B =
[[  6  28   9  24  20 -13   6]
 [-14   7 -28  12 -67 -17 -15]
 [-15 -37 -23 -31 -29   7 -17]
 [  7  38  11  33  25 -19   8]
 [  7  12   8  12 -11   3   8]
 [  0 -43   2 -38 -23  34   1]
 [  2 -17   5 -15  -1  15   3]
 [ 12  59  12  55 -22 -20  14]
 [  9  80   8  73  -1 -42  10]
 [  3   4   5   4  -5   3   4]
 [  1  23   2  20  20 -17   1]]
The entry directly below the largest entry is 4
The entry directly above the largest entry is 59
Find the entry just right of -28.
12
The 2nd-last entry, reading row by row is -17
Find the first entry of the largest entry's row.
9
Find the last entry, reading row by row.
1
The first entry, reading row by row -> 6
Find the smallest entry in the first column.
-15
The entry directly below -43 -> -17
The 3rd entry on the main diagonal -> -23
Find the second smallest entry.
-43
Find the bottom-left entry.
1
Find the entry just right of the centre entry.
-23
The first entry in the row that holds the smallest entry is -14
The entry directly below the centre entry -> -15
The top-right entry: 6
The smallest entry in the first row: -13
Find the third smallest entry.
-42
Find the third entry, reading row by row.
9
Find the 3rd-last entry, reading row by row.
20
The entry directly below -67 -> -29
The entry just right of 15 is 3
Find the 5th-last entry, reading row by row.
2
The entry directly above -11 -> 25
The largest entry in the last column is 14
Find the entry just left of the centre entry.
2
Find the entry just left of -28.
7
Find the entry directly below -42.
3
Find the top entry of the column that holds the largest entry.
28
The entry directly above -67 -> 20
